Each row was made from one path, in order. Every step used is in the known rows, and no mark comes twice. Write each row's path.
Known rows:
bipag > sabul > vakuz > buged > zusa > kamup: [  53   12 -118  102  120   53   10  -63 -349 -102 -243   41  264   31
 -123  -50   46  212    0  191  -62   34  191  -64 -198   97   29  -13
  338  216   50 -206   39   96 -499 -356  101  -70  242   57 -242   29
 -132 -256  190   80  -35  -62 -117    6]
vakuz > buged > zusa > nimatu: [ 110  224  -38   99  -80  -41  -59  -12 -305   14 -204 -124   80  -11
  -43  -85   -4   95  121  112  -45  138    4   14 -112   21  -18  -46
  252  119   30 -192  110   46 -413 -318   82  -70  -75  106    2  -18
    5  -22   24  -81 -130  -91  -88   90]
kamup > nimatu > vakuz > buged > zusa > bipag > sabul: [ 230  187 -148   -9   52   55 -126   19 -248   84 -345   -5  295   97
  -25    8  140  152  -21  -18 -235   13  201  222 -218  130  127 -107
  369  142  110 -323  151  123 -657 -340   89    7  147   86 -216 -130
 -163 -216  332 -212  -34  -45 -249  190]
tetun > nenaki > fivu > sabul > bipag > kamup > nimatu > vakuz: [ 218  104 -190  -31  139  -46   -2  -29 -175  -71   37 -160  448  -92
 -180  112  273   12  122  147  -94  276  221 -214  -81   -2  271 -191
  117   46  127 -118 -260  150 -649  -56   64  -77  177  260 -155 -443
 -124 -323  305 -304  -95  185   82  -79]
tetun > vakuz > sabul > buged > nenaki > fivu > kamup > zusa > bipag: [ 326  -13   82  107  172  -14   58  336    3   10 -211 -189  140  314
 -170   39 -111  225   -6  125   14  493  261 -149 -190 -327   88 -148
  431   53  201 -246 -248   78 -487 -405   56 -216   25  193 -224  -75
 -210 -373  187 -305 -154  -25 -100   57]
kote > buged > zusa > fivu > nimatu > vakuz > sabul: [ 264   52  -97  205  -50  247  129 -134 -242  -61 -151 -109  106   94
 -192  -30   85   47 -195   21  107   30  -26  102 -281  -27   31  -85
  322  202  104 -422  -33  152 -660 -140 -115 -196   12  255   -3 -146
   78   43   79 -342  -12   14  -17  100]
kamup > zusa > nimatu > tetun > vakuz > buged > nenaki > fivu > sabul: [ 294  248   52   -6  -88  -53   57  109 -130  -43 -143 -200  198  -57
 -122   88  -74   14  126  192  100  188   90 -144 -376 -233   -6  -40
  476  -53   92 -280  -82  299 -650 -373  199  -36  258  230 -298 -187
 -121  -59  109 -362 -229   45  -40   69]
zusa > nimatu > vakuz > buged > nenaki: [ 326  170    3   52  -78   38  -66   79 -219 -158  -84 -145   70   48
  -62  -27  -33  114  186   70  -88  260   27   32 -230    3   15  -33
  221 -105   14 -257   86  276 -508 -285  120  -44   69  272 -104 -104
 -120 -121   46  -89 -282   29  -66   27]
nimatu > kamup > fivu > zusa > bipag > sabul: [  30  -88 -279  145  301  -80   41  220  -35   61 -293 -218  106  -13
 -254   88   -8 -193 -167  100  -64  -19  147  114  -36   48  390 -122
  329  117   82 -173 -142 -106 -418 -157  -22   61  216  -41 -297  -12
 -130 -175  273  -14   51  -99   35 -226]
buged > nenaki > nimatu > vakuz > sabul > bipag > kamup > zusa: [ 147   48 -126  -87  -79  101 -107    5 -257  -85 -170 -310  535  193
 -107  217   50   16  190  149 -142  189  230   84 -122 -151  281 -118
  215   48  104 -133 -359  463 -581 -391 -169 -173  190  132 -213 -263
  -65 -292  279 -295  -42  -47   80  159]
kamup > fivu > nimatu > tetun: [  61  108    8   98  180  -30   15  -72  131 -131  -43 -240  111 -125
 -189  253   11 -140  -89   82   68  -14   93 -252  -53  -44   75  -19
  271  203   68  -57    6  149 -348  128   48  202   55  209  -59  -50
   66   90   65 -137 -116  109 -121 -155]
kamup > nimatu > nenaki > fivu > sabul > kote > buged > zusa: [  95  125  -72  115   71  -28  169 -146 -356 -104 -211 -317  239 -143
 -164   24   63   58  -14  116  136    1   99 -131 -495  -49  -61   47
  374  117  265 -256 -148  194 -549  -53   71 -249   97  176 -134 -244
  126 -102  282 -387 -169  244  217   65]
kote > buged > nenaki > nimatu > tetun > zusa: [  46  285  -17  103 -285  -16   49  -42  -42 -235  -94 -375  110  -23
 -220   52   92  -70  219  101  -78  119   71 -106 -244 -299  -92  225
  397  -64  188 -113 -140  337 -468 -231   31 -161  146  156  -56 -199
   26   81   -8 -278 -190    9  117   59]
nenaki > fivu > nimatu > tetun: [  95   71   48  137   51    7    4  -47   95  -94    7 -207   19 -135
 -184   65   87  -55  -16   91  105  111   55 -347 -145    1    1   30
  146  260  129 -101  -36  318 -455   52    4   14   38  186 -117 -121
   10    3   83 -217 -223   98  -57 -257]
zusa > bipag > kamup > fivu > sabul > buged > nenaki > nimatu > vakuz: [ 357  -50 -135   53  139    9   96   75 -146 -111 -149 -232  173  175
  -68  169   85   23  127  243  -22  321  113    1  -67  -76  123  -70
  273   58   90  -63 -187  158 -680  -91   39   16  155  212 -299 -249
 -292 -427  267 -234   85   -9   -8  -55]
tetun > nenaki > fivu > nimatu > vakuz > buged: [ 429  100  106   46   93    8   17  -75  -88 -121   52 -149  149   -7
 -178 -156  152   79  160   -8 -122  335   48 -367 -344  -19  -40  -76
  135  -61   57 -319  -21  354 -615  -65   87 -131   53  268 -138 -216
  -68  -75   30 -318 -427  157  -54  -98]
tetun > fivu > nenaki > nimatu > kamup > zusa: [  15  137   37   36  154 -100  -65  -60  -97 -102   -4 -283  357    9
 -258  124  -42 -217  143  253 -187  166  -23 -178  -90  -28  292 -117
  181  102  -42  -92 -325  176 -337 -115  -75 -129   13  167 -144 -158
   76  -41  -25 -431 -188  112  187  -61]
nenaki > nimatu > vakuz > sabul > bipag: [ 294   77  -58   62   47   89 -228  -13  -54  -53  -86 -109  331   99
  -88  106  125  161  123  135  -88  111  110   57  -67  -45  169  -88
  226  110  166 -201  -63  412 -558 -110 -158 -123   54   96 -110 -365
 -182  -85  164 -297 -190  -11  -75  110]
kote > buged > nenaki > nimatu > tetun > vakuz > sabul > bipag: [ 289  180  -57   79 -117   42  -52   20  -55 -215  -55 -219  349  162
 -119  144   28  153  200  151  -90  201   95 -112 -189 -375  -65  113
  488  -90  187 -277   -9  441 -618 -206  102 -224   88  282  -95 -333
 -223   97  149 -300 -244   72  -48  290]
kamup > fivu > sabul > bipag > buged > zusa: [ 261   -8 -137  165    3  -55  178 -147 -173  105 -268  -80  167 -127
 -127  169  114  109   13   64   63   25  151 -164  -60  -66  -11  -62
  236  281  161   26 -232 -200 -479 -177   52   88   13   60  -22  -89
   12  -23  261 -187  194  -53   30   51]
nenaki > nimatu > tetun > sabul > buged > zusa: [  90  140   94   84  -41  -55  -10 -126  -90  -66 -132 -136  258   40
  -32   66  145   72  125  275    6   29   91  -60  -96  -70 -219   49
  420  178  119  -92   53  302 -436 -103   26  -67  168   67  -39 -243
  -44  -47   -1 -345 -141   25 -112  117]
vakuz > nimatu > tetun > sabul > kamup: [ -20   48  -66   63   91 -102  -85 -164  102 -129  -84  -73  344  -61
 -197  200    7   62  -32  359   -7  -27  151  -88 -119    9  178   28
  389  116  139  -72   74  180 -391  -93    8  -52  224  237 -155 -252
   -5  -61  -98  -90 -225   32 -134   16]
kote > buged > zusa > kamup > fivu: [-113   87  -79  272   59  -76  282  -95 -267 -197 -239 -167    1   24
  -86  167 -186   48 -107  154   80  -11   24  -40  -42 -114   59  -32
  297  107   80 -148  -56 -134 -300 -283    3  -36  -63  112  -46  -22
   65   44   -8 -101   69  -27   19  -74]
nenaki > fivu > zusa > buged: [ 121   78  -86  206  -43  -83  185   49  -47   60 -181 -254 -163 -188
 -250  -77   13   43   62   20   66  205   23  -51 -167  -80   80 -163
  157  171   96 -102 -262   81 -371 -272   44 -133  -53   16 -148  -82
  -46  -49  182 -130 -190   68  100 -332]
vakuz > nimatu > tetun > nenaki > fivu > kamup > zusa > bipag > sabul: [  42   99  -18 -107  207 -143   17  205  -29   35 -142 -174  404   27
 -314   78   63    2   12   61  -28  255  290 -187 -396 -287  258 -157
  509  100  147 -297 -152   79 -626 -247  -43  -80  319  160 -454  -90
  -12 -240  227 -221 -233   -1 -102 -105]
sabul > vakuz > buged > nenaki > nimatu > kamup > zusa: [ 227   61   51   53   28   55 -137  -83 -168 -240 -234 -303  301   32
 -195  122   39  -10  307   84 -194  255  155 -100 -131 -142  171  -35
  262   89  -37 -296  -59  515 -490 -291   45 -170  131  236 -298   -6
  -89 -185   60 -363 -322  -38    5  131]
nenaki > nimatu > tetun > vakuz > buged > zusa > fivu: [ 238  251    9   83 -133   81   28 -173 -122 -170 -134 -165  195   91
  -20  -25   62   96  188  167  -93  127   23 -285  -53 -131 -116  -81
  185  115   73 -236  122  275 -593 -298   83  -79    2   71 -241 -116
 -210    1   -8 -305 -255  -67 -222   57]
kote > buged > nenaki > fivu > sabul > bipag > kamup: [ 182 -111 -254  210 -105  -27  193  -45 -270  -18  -80 -259   72  -59
 -130   62   26  106  100  163   67  250   96 -248 -119 -170   27  166
  175  118  174  -26 -337   -2 -520 -240  -13 -237   79  242 -144 -207
   -8 -193  351 -123  100   34  288 -143]
fivu > kamup > buged > zusa > bipag > sabul > vakuz > nimatu > tetun > nenaki: [ 170  154  -78  -82  203 -100   25   67 -158  -75 -197  -42  647  -26
 -352    8  252  186   87   48 -144  250  277 -173 -410 -252   80 -179
  706  181   20 -409  201  120 -759 -219  212 -111  314  369 -256  -63
  -75 -225  176  -64 -159   48 -211   91]
sabul > vakuz > buged > nenaki > fivu > kamup > nimatu > tetun > zusa > bipag: [ 382  225   17  175   75   97  106  103  129  -95 -238 -380  288  -15
 -331    0  135   37   13  120   26  397  254 -338 -128 -275  107   -1
  426  128  177 -271   97  199 -869 -242  238 -254  111  349 -258  -63
 -224 -317  186 -336 -305  -36 -146  -53]
bipag > sabul > vakuz > buged > zusa > fivu > nenaki > nimatu > kamup: [ 347  -71 -104   97  137   97   -8 -124 -327  -75 -163 -122  303   27
 -238 -110  165   41  161  214 -103  225   38 -226 -236   -7  121  -93
  249  282  -63 -352  -55  249 -700 -174   -2 -261  210  177 -303  -27
 -144 -241  285 -200 -186  -31   21  -34]
vakuz > buged > zusa > nimatu > tetun > fivu > kamup: [ 105  254  101  133   -3   58  172 -101 -142   30  -62 -270  378    2
 -185  -18  -81    9  -18  285   56   42 -124 -294   20  -61  -14   -3
  366  147  -85 -238  143 -137 -656 -225  164 -125  -37  248 -113   29
   15   16 -113 -271 -150    4  -95  -57]
sabul > kote > buged > nenaki > fivu > zusa > nimatu: [ 149   80 -190  256   -3  -45  246  161 -272 -163  -97 -380    2  -73
 -343 -141  -78  -49   93   62  184  242    4  -85 -507 -145  -48  -33
  264   71  253 -240 -282  164 -533 -211  128 -305  -56   91  -65  -82
  -72  -42  287  -99 -210   87  335 -241]
kamup > fivu > zusa > bipag > buged: [ 189    2 -168  116  110  -37  171   15  -56   51 -278 -131  -72  -16
 -273   50   48  -98  -48 -105  -11  141  119   34  -75  -20  167 -157
  216  155  184   10 -203 -115 -418 -150  112   95  -87    0 -101   56
 -105    3  194  -76   61  -81  -42 -197]
sabul > vakuz > buged > nenaki > nimatu > tetun > zusa > fivu: [ 342  244  -65  192  -95  131   34  -91  -25 -286 -182 -364  235  -12
 -278  -75   79   -9  221  145  -44  252  153 -321 -171 -288  -97   40
  248  107  135 -143  -31  374 -653 -215   82 -176  145  171 -250  -77
 -183 -136  128 -234 -347 -111  -69   29]
tetun > nenaki > nimatu > vakuz > sabul: [ 234  114  108  -29    7   29 -198   -7 -128 -155   38 -112  344  169
 -103   -1  143   37  194   99 -126  236   64   39 -280  -76  107  -49
  212 -126  101 -266 -162  417 -426  -57  -73 -122  194  178  -37 -391
  -75  -18  -10 -267 -321   82   13  197]
nimatu > tetun > vakuz > buged > zusa > kamup: [   4  240   26  -32  -20   15  130 -107 -126 -229 -115  -64  229   78
   -1   37    7  166   33  277  -32   90   70 -217  -32   -2  -34  -31
  357  -62   47 -220  240  195 -487 -459  162  -42  162  147 -205  -41
 -182 -140 -207  -75 -147   62 -268  -12]
kote > buged > zusa > kamup > fivu > sabul > vakuz > nimatu: [ 148   66 -101  256  115  -16  198 -154 -265 -195 -263  -27  212  -60
 -261  198   19  125 -116  243  203   52  136   43 -302  -97   98  -57
  514  221   67 -229   28   -8 -711 -136   53 -111  167  342 -221 -136
    9  -22   16 -188   19  -72  -17   55]
kote > buged > zusa > fivu > nenaki > nimatu: [ 168  109  -92  178 -116   -8  123 -133 -290  -82  -48 -170  -69  -17
 -154  -82  107    8  136   98   41  251  -57 -122 -262 -151  -23  -64
  199  230  137 -150 -192   81 -434 -151 -110 -242 -100  198   31 -109
   76   26  132 -254  -27   59  196  -46]
sabul > vakuz > buged > zusa > bipag > kamup: [ 137   -9 -199   42   61   89  -29 -150 -293 -128 -266  -81  220   80
  -80 -158  110  200   91   61 -177  251  228  -67   17  104   91 -102
  201  215   70  -46  151  119 -513 -374   32 -128   55  109 -139   46
 -140 -367  108   80   15 -107 -154    5]
fivu > kamup > nimatu > tetun > vakuz > buged: [ 159  247  136 -138   89   67  -77 -110  101  -57   23 -119  298   21
 -147  267  158   78   43  110 -117  142  117 -261   80  -68  161   -4
  407   10   -2 -295  199  121 -511 -125  314   22   50  335 -170  -55
 -113  -15  -68 -283 -256  192 -312  -45]
kamup > zusa > nimatu > nenaki: [-125  259  -67 -102  105 -130 -182  147 -282 -145 -152 -218   97 -130
 -161   52  -57  -93   97   42 -101   76  193  117 -217  -35  241 -233
  357  -19  110  -72  -98  261 -197 -163  -29   88   82   75 -117  -85
  143 -128   49 -129 -245  108   23   30]
sabul > vakuz > nimatu > kamup > zusa: [  19   65  -31  -11  188  -13 -237  -89  -67 -286 -230  -97  322  -56
 -335  201   51   54  110   25 -173  135  313   27 -124   11  340 -210
  295  206  -22 -184   13  379 -379 -192  -80  -41  167  229 -294  -14
   55 -159  -63 -212 -313  -44 -150   -1]
zusa > nimatu > kamup > buged > nenaki: [  31  148  -98  127   45 -147  -18  185 -258 -149 -170 -257  185  -25
 -153  176 -104  -87  160  161 -136  266  -86   -8  -46 -138  180  -36
  288  -13 -116 -379   28  128 -320 -231  254  -62  -84  325  -36  -83
  -34  -42   53  -93 -183   19   23  -10]

Which path is each row?
[ 244  -41 -202  110  161  -64  135  -60 -172  -94 -193  -92  203   27
 -222    3   39  142   40  165 -122   24   75    3 -374  -72  264 -215
  489  189  179 -219 -130  155 -698 -216  -87 -135  132  111 -168 -254
 -186 -208  295 -242   81   78   83  -16]	kote > buged > zusa > bipag > sabul > kamup > fivu > nenaki > nimatu > vakuz
[ 109  140  -81  135  179 -169  234   18  -98  -63  -70 -228  432  -49
  -53  217   61 -115  -56  548  186  129   58 -206 -103 -176   94 -129
  461  100  148 -121  -20  110 -666 -135    0 -121  204  171  -71 -345
 -121 -124  107 -241   -3   84   77  -16]	buged > zusa > kamup > fivu > nenaki > nimatu > tetun > sabul > bipag
[  29  113 -142   23   57  -29  216 -205 -254 -137  -18 -428  741   29
 -196  240  -64 -149  161  395  -25   54 -123 -362 -230 -151  -59  194
  281  109   16 -138 -300  127 -561  -82  272 -132  106  219 -221 -233
  -55  -78  252 -215    7  174  208  -63]	bipag > kamup > buged > nenaki > nimatu > tetun > fivu > sabul > kote
[ 363   64  -13  240 -176  117  180  131 -259  -48 -166 -266   22   73
 -302 -100  -70   11   -8   30  199  171  -46  193 -488 -154   49  -24
  366  -45  120 -376 -219  364 -754 -268   -3 -346  124  278  -91 -234
  -45   71  173 -332 -235  -19  191  -55]	kote > buged > nenaki > fivu > zusa > nimatu > vakuz > sabul
[   1  192   91  -62 -115  -21  137   76    5  -31  -91 -409  175 -102
 -179  286   75  -70  184  150   49  262   41  -67 -124 -356  185 -106
  449  110    4 -287 -199  216 -464 -321   83  -57  108  222 -237  -21
    3 -160   72 -316 -134  175   62  -64]	fivu > kamup > zusa > buged > nenaki > nimatu > tetun
[ 258   -3 -161  -45  -48   52   44   -5  -95  -32 -199  -84  184  -10
 -206  139  226   -6  158  146  -55  211  119  132 -287  -32  348 -190
  345  151  263 -178 -324  274 -695 -313   36  -13  149  148 -259 -228
 -261 -388  152 -398  134   35  105  113]	fivu > sabul > kamup > zusa > bipag > buged > nenaki > nimatu > vakuz
[ 473   -9  -59  264   33   49  171   56   10  -44 -247 -238  152  -46
 -208 -190   58   15  -35  149  151  250  198 -118 -350 -120 -103   28
  429   56  225 -177   99  348 -771 -249  125 -261  332  235 -245 -135
 -233 -180  201 -185 -266  -32   20  -72]	nimatu > tetun > sabul > vakuz > buged > nenaki > fivu > zusa > bipag
[ 310   57  -76   26   -9  -47  117   38 -208   13 -302 -192  -11    3
 -334 -156  123    9   95  -56  -32  338  149  -75 -406  -32   94 -117
  214   28  204  -93 -127  289 -764 -170   67 -217   -2  160 -392  -66
  -84 -128  166 -227 -362  -89  -48 -181]	vakuz > nimatu > nenaki > fivu > zusa > bipag > buged
[ 282  -32 -148  271   75 -150  137   85 -112   26 -218 -298  229 -145
 -144  179  -12   72  113  226   21  248    5 -314  -68 -231   92   63
  247  130   40 -288 -149   91 -493 -238   95 -196   34  321 -192 -215
  -76 -177  278 -292  -71   34  160  -98]	nimatu > kamup > buged > nenaki > fivu > sabul > bipag
[  34  118 -400  -15  207    9  -20  -16 -283   -5 -105 -275  302 -136
 -156  190  174 -139  -40  240  -22  147  198 -118  108   -3  345 -143
  170  150  145  -16 -194  -57 -493   36   38  -10   68  247 -234 -216
  -13 -367  396 -140   27  134   65  -47]	zusa > fivu > sabul > bipag > kamup > nimatu > nenaki
[ 308   86  -57  106  177   78  233    1 -211 -135 -122 -243  333   45
 -101  171   -2   56  -31  339  210  237   11 -160 -384   16   79   38
  231   -3  172 -425 -112  214 -764 -224  218 -213  162  284 -345 -233
 -255 -356  263 -296 -182  182   56  -97]	zusa > kamup > nimatu > vakuz > buged > nenaki > fivu > sabul > kote
[ 432 -107   13  209  -43   48  136 -149  -15  -55 -120 -184   67  -64
 -122  -17  -24  248  103  255   97  154   35 -306 -274   -2   64   81
  157   71  145 -159 -169  244 -578 -295  -14 -190  211  300 -268 -198
 -147 -315  110 -258 -155   73  104 -110]	nimatu > vakuz > buged > nenaki > fivu > sabul > kamup
[ 355  181  108  234  -26   93  -24 -209  -49 -288  -71 -298  410   54
 -197   -9  -80   59  265  175 -124  167   41 -397 -161 -152 -199  140
  196  117    1  -68   18  401 -609  -68  182 -134   68  314 -224 -106
 -167   34   97 -291 -409   14  -54  108]	sabul > vakuz > buged > nenaki > nimatu > tetun > fivu
[ 247  202   -2  103 -108   30  236   38   70   -1 -149 -386  319  -77
 -374  199  196  -24   96   76   10  316  205 -474  -30 -316   73   27
  249  159  191 -133 -271   53 -771 -236  259 -173  -22  243 -135 -102
  -90 -153  268 -400 -180   11  -19 -134]	sabul > bipag > buged > nenaki > fivu > kamup > nimatu > tetun > zusa
[ 238  156   89  -81  -27   73   13  117 -185  -27  -87 -224  177   16
 -166  111   14   44  109   66  -16  246   94   31 -213 -105  228 -161
  395  -37  -14 -362  -43  165 -565 -402   65  -64  124  284 -191   27
    9 -229   -8 -268 -163   70   -5  -47]	fivu > kamup > zusa > nimatu > vakuz > buged > nenaki
[ 283   -8   93   85  -33   43  111 -153   27 -236 -157 -223  402  230
 -214  312 -133   43  163  235  -69  136   34 -301 -137 -285   93   28
  283   11   91 -161 -266  328 -576 -153  268  -44   47  222 -175 -220
 -274   72  106 -276 -231  -23 -139  197]	bipag > buged > nenaki > nimatu > tetun > vakuz > sabul > kamup > fivu
[ 419  -69 -141  178  136   29  156   63  -76 -206 -363 -223  199   61
 -448   93   84  -83   61  -14  -52  393  218  -17 -228  -87  240 -174
  274  101   25 -202  -60  180 -814 -170  203 -127   86  345 -341   68
 -219 -169  148 -136 -230 -178  -65  -63]	sabul > vakuz > nimatu > kamup > fivu > zusa > bipag > buged > nenaki
